Below are the code and all the weights of a small trained network. Each question names an input and a class and asks about switching units off, where a switched-off unit gives its printed mean instead of its output.

import numpy as np


def w(rows, s, z=0):
    codes = np.array(rows[::2]) - 128.0
    scale = np.full(codes.shape[1], s)
    scale[-1] = z or s
    return codes * scale


def f(y):
    return np.maximum(y, 0)


def log_softmax(a):
    a = a - a.max(-1, keepdims=True)
    return a - np.log(np.exp(a).sum(-1, keepdims=True))


def net(x, mask):
    res = np.array(x, float).reshape(1, 4) / 4 @ E
    y = f(res @ A[0][:, :-1].T + A[0][:, -1])
    res = res + np.where(mask, y, B[0][:, -1]) @ B[0][:, :-1]
    return log_softmax(res[-1] @ U[:, :-1].T + U[:, -1])


A, B = {}, {}
E = w([
[167,171,51,170,32,47,53,155],'x0',
[126,144,26,68,116,200,195,96],'x1',
[219,72,164,192,151,147,207,9],'x2',
[147,96,136,72,210,110,43,127],'x3',
],0.012)
A[0] = w([
[99,52,238,163,214,146,203,135,154],'N1',
[94,102,157,121,87,135,64,157,78],'N2',
[72,181,119,124,143,92,50,249,97],'N3',
[94,169,97,41,133,188,133,178,169],'N4',
[151,116,228,96,187,98,134,117,100],'N5',
[193,45,123,100,250,101,97,63,254],'N6',
[104,129,196,130,138,56,81,187,188],'N7',
[180,64,137,139,175,162,175,59,146],'N8',
[62,127,191,133,157,153,167,179,94],'N9',
[187,162,73,175,63,103,142,77,199],'N10',
[143,84,82,155,165,204,144,87,9],'N11',
[162,100,215,143,203,158,147,136,92],'N12',
[154,134,180,129,101,131,156,82,192],'N13',
[198,71,164,107,214,82,99,86,150],'N14',
[80,102,142,111,134,87,68,200,60],'N15',
],0.012,0.0034)
B[0] = w([
[160,139,190,214,147,145,136,80,249],'N1',
[163,117,112,103,131,108,113,166,164],'N2',
[136,123,108,86,87,125,115,190,222],'N3',
[96,122,48,87,113,157,150,106,191],'N4',
[103,113,196,144,101,161,118,119,194],'N5',
[77,4,173,108,100,236,43,116,227],'N6',
[141,160,136,128,136,120,106,199,203],'N7',
[153,168,143,127,192,108,111,189,223],'N8',
[204,152,166,179,143,94,126,125,183],'N9',
[143,152,148,150,31,127,148,144,204],'N10',
[130,161,146,101,138,133,99,208,178],'N11',
[142,121,181,154,103,161,128,106,206],'N12',
[169,110,166,116,114,139,93,116,181],'N13',
[106,90,169,94,124,187,84,116,205],'N14',
[147,164,89,75,110,129,163,201,187],'N15',
],0.012,0.022)
U = w([
[6,106,36,14,165,148,126,122,17],'0',
[158,107,172,176,190,126,101,60,187],'1',
[137,104,119,102,76,147,105,165,221],'2',
[198,161,94,88,148,66,115,189,209],'3',
[188,144,104,195,69,62,152,84,2],'4',
],0.012,0.0014)

Each question gives the input, the list of numbers given to net, and the class t.
The units are the neurons (one row each of A and B). Each row of codes is followed by its name. A weight is (code - 128) times the scale printed after its matrix; where a second scale follows, it is the last column's (A, B and U).
mask holds one flag per neuron, in row order. A switched-off neuron (its flag False) gives its mean, the last column of its row in B, instead of its output. The means were averaged over made-up inputs and are rounded, as every weight is.
A unit's drop is (log p(t) with every unit on - log p(t) with that unit switched off) / (log p(t) with every unit on - log p(t) with every unit switched off).
The circuit of an input: a set's keep is (log p(t) with only the set's units on - log p(t) with every unit switched off) / (log p(t) with every unit on - log p(t) with every unit switched off). Starting from the 12 units with the biggest drops (on a tie, the unit counted first), units are removed one at a time, each time the one whose removal leaves the highest keep (on an exact tie, the one counted first), for as long as the keep stays at least 0.8.
units of the circuit, in order: the units of the circuit, biggest drop first
unit that matters most: the unit with the biggest drop
k most important neurons: the k neurons with the biggest drops, biggest first
drop when u is switched off: that unit's drop, to one decimal
input [-8,3,-6,-4], class 4: 3 most important neurons -> [N9 N6 N14]
input [-1,2,-8,-1], class 0: unit that matters most -> N4
input [-6,8,2,-8], class 3: 3 most important neurons -> [N11 N6 N8]
input [6,5,-7,1], class 0: units of the circuit, in order -> [N4 N1]
input [8,-7,2,-4], class 4: 2 most important neurons -> [N10 N6]
input [-1,-7,0,-7], class 1: 2 most important neurons -> [N10 N3]
input [2,-1,-3,-5], class 3: 4 most important neurons -> [N6 N14 N5 N12]
input [6,7,-1,-1], class 4: 3 most important neurons -> [N6 N10 N14]
input [-2,4,1,-6], class 3: 2 most important neurons -> [N6 N1]
input [5,6,8,-4], class 4: 2 most important neurons -> [N10 N6]
input [-1,-1,-3,4], class 0: 2 most important neurons -> [N1 N10]
input [3,-2,-3,-7], class 3: 2 most important neurons -> [N6 N14]
input [3,-6,2,-4], class 4: 2 most important neurons -> [N6 N8]
input [-4,-6,-2,0], class 1: units of the circuit, in order -> [N1]
input [3,2,-1,-5], class 4: 2 most important neurons -> [N6 N14]
input [-4,-8,-1,4], class 1: drop when N12 is switched off -> 0.1
input [1,4,-8,-8], class 0: drop when N8 is switched off -> 0.0
input [4,-3,-3,-6], class 3: drop when N14 is switched off -> 0.1
input [-5,8,-1,-5], class 0: drop when N4 is switched off -> 0.5
input [-6,6,-4,-8], class 0: units of the circuit, in order -> [N4]
